Below are the code and all the weights of a small trained network. Each question names an input and a class and asks about switching units off, where a switched-off unit gives its printed mean instead of its output.

import numpy as np


def w(rows, s, z=0):
    codes = np.array(rows[::2]) - 128.0
    scale = np.full(codes.shape[1], s)
    scale[-1] = z or s
    return codes * scale


def f(y):
    return np.maximum(y, 0)


def log_softmax(a):
    a = a - a.max(-1, keepdims=True)
    return a - np.log(np.exp(a).sum(-1, keepdims=True))


def net(x, mask):
    res = np.array(x, float).reshape(1, 7) / 4 @ E
    y = f(res @ A[0][:, :-1].T + A[0][:, -1])
    res = res + np.where(mask, y, B[0][:, -1]) @ B[0][:, :-1]
    return log_softmax(res[-1] @ U[:, :-1].T + U[:, -1])


A, B = {}, {}
E = w([
[196,27,84,139,43,156,207,112],'x0',
[123,133,126,136,114,127,122,124],'x1',
[237,220,196,144,94,37,199,111],'x2',
[119,135,127,134,120,133,132,121],'x3',
[189,118,174,234,199,214,91,72],'x4',
[41,105,199,244,118,104,197,220],'x5',
[78,97,254,101,62,166,132,71],'x6',
],0.0082)
A[0] = w([
[56,102,93,113,161,180,91,118,40],'N1',
[178,178,168,140,132,81,168,118,95],'N2',
[149,175,5,185,186,104,137,176,21],'N3',
[163,163,83,55,119,174,99,51,149],'N4',
[97,122,128,178,143,108,150,137,84],'N5',
[173,198,145,129,133,99,163,104,68],'N6',
[73,133,81,47,94,74,163,181,54],'N7',
[93,117,159,186,128,125,167,196,38],'N8',
[120,103,207,96,122,165,135,101,83],'N9',
[96,133,198,97,132,136,107,106,46],'N10',
[119,89,141,161,124,107,134,159,126],'N11',
[182,125,143,217,179,208,104,102,6],'N12',
[152,115,133,158,164,144,113,120,19],'N13',
[110,106,166,88,94,130,130,125,130],'N14',
[54,66,64,125,154,175,98,130,77],'N15',
[75,212,160,108,194,103,53,144,67],'N16',
[186,30,87,140,71,149,175,118,76],'N17',
],0.015,0.0026)
B[0] = w([
[191,151,168,130,90,149,124,163,224],'N1',
[186,160,162,131,94,169,107,173,211],'N2',
[57,24,166,136,29,150,136,90,247],'N3',
[105,56,169,99,251,112,127,142,255],'N4',
[142,98,146,97,184,118,152,121,174],'N5',
[182,152,162,114,114,149,122,183,204],'N6',
[123,204,107,155,128,27,76,65,240],'N7',
[130,71,133,79,234,138,92,138,213],'N8',
[94,76,131,137,60,117,127,112,193],'N9',
[89,76,110,136,74,135,141,117,181],'N10',
[131,125,149,99,186,130,141,121,176],'N11',
[107,196,97,127,111,8,94,82,239],'N12',
[125,167,124,133,127,97,101,108,166],'N13',
[106,94,138,150,80,115,114,101,174],'N14',
[199,170,177,118,107,147,127,184,246],'N15',
[122,161,25,156,151,196,201,129,244],'N16',
[112,178,44,160,131,211,187,143,237],'N17',
],0.019,0.014)
U = w([
[211,156,194,91,50,153,100,179,92],'0',
[94,147,21,143,123,194,197,104,133],'1',
[104,177,109,112,95,17,73,51,78],'2',
[101,48,154,41,208,122,115,116,94],'3',
[61,29,163,118,2,136,126,76,253],'4',
],0.0085,0.0021)

Each question gives the input, the list of numbers given to net, and the class t.
The units are the neurons (one row each of A and B). Each row of codes is followed by its name. A weight is (code - 128) times the scale printed after its matrix; where a second scale follows, it is the last column's (A, B and U).
mask holds one flag per neuron, in row order. A switched-off neuron (its flag False) gives its mean, the last column of its row in B, instead of its output. The means were averaged over made-up inputs and are rounded, as every weight is.
A unit's drop is (log p(t) with every unit on - log p(t) with that unit switched off) / (log p(t) with every unit on - log p(t) with every unit switched off).
The circuit of an input: a set's keep is (log p(t) with only the set's units on - log p(t) with every unit switched off) / (log p(t) with every unit on - log p(t) with every unit switched off). Starting from the 12 units with the biggest drops (on a tie, the unit counted first), units are removed one at a time, each time the one whose removal leaves the highest keep (on an exact tie, the one counted first), for as long as the keep stays at least 0.8.
units of the circuit, in order: the units of the circuit, biggest drop first
most important unit: the unit with the biggest drop
top k neurons: the k neurons with the biggest drops, biggest first
drop of u: that unit's drop, to one decimal
input [-1,0,6,4,-6,-6,7], class 4: most important unit => N12
input [0,4,-6,6,7,3,5], class 2: top 2 neurons => (N12; N2)
input [6,7,1,4,8,-3,-2], class 2: top 2 neurons => (N12; N16)
input [1,-3,0,8,2,7,-7], class 3: top 4 neurons => (N8; N5; N11; N9)
input [-7,5,4,8,7,2,3], class 1: top 3 neurons => (N16; N7; N10)
input [0,4,-2,6,-6,7,7], class 3: top 4 neurons => (N8; N3; N12; N11)
input [2,2,5,4,6,-5,5], class 2: top 4 neurons => (N12; N3; N15; N1)
input [1,-3,-5,-6,-8,7,3], class 2: top 2 neurons => (N7; N4)
input [-6,2,-4,3,-1,-8,1], class 3: top 2 neurons => (N4; N17)
input [1,-5,-7,2,-2,6,-6], class 0: top 3 neurons => (N15; N4; N1)
input [0,7,-5,4,3,3,4], class 0: top 4 neurons => (N3; N15; N1; N4)
input [-8,5,8,5,-4,-5,4], class 0: top 3 neurons => (N6; N2; N17)
input [6,6,-2,6,-1,-4,-8], class 4: top 2 neurons => (N3; N16)
input [8,-1,-8,5,-8,-3,6], class 0: top 2 neurons => (N15; N16)
input [2,-4,-1,0,8,-5,-2], class 2: units of the circuit, in order => (N12)
input [-5,5,4,4,1,1,4], class 1: drop of N16 => 1.7
input [-8,-1,0,-7,7,-8,6], class 1: drop of N16 => 4.9
input [8,-5,0,-8,2,-5,7], class 1: drop of N3 => 0.3
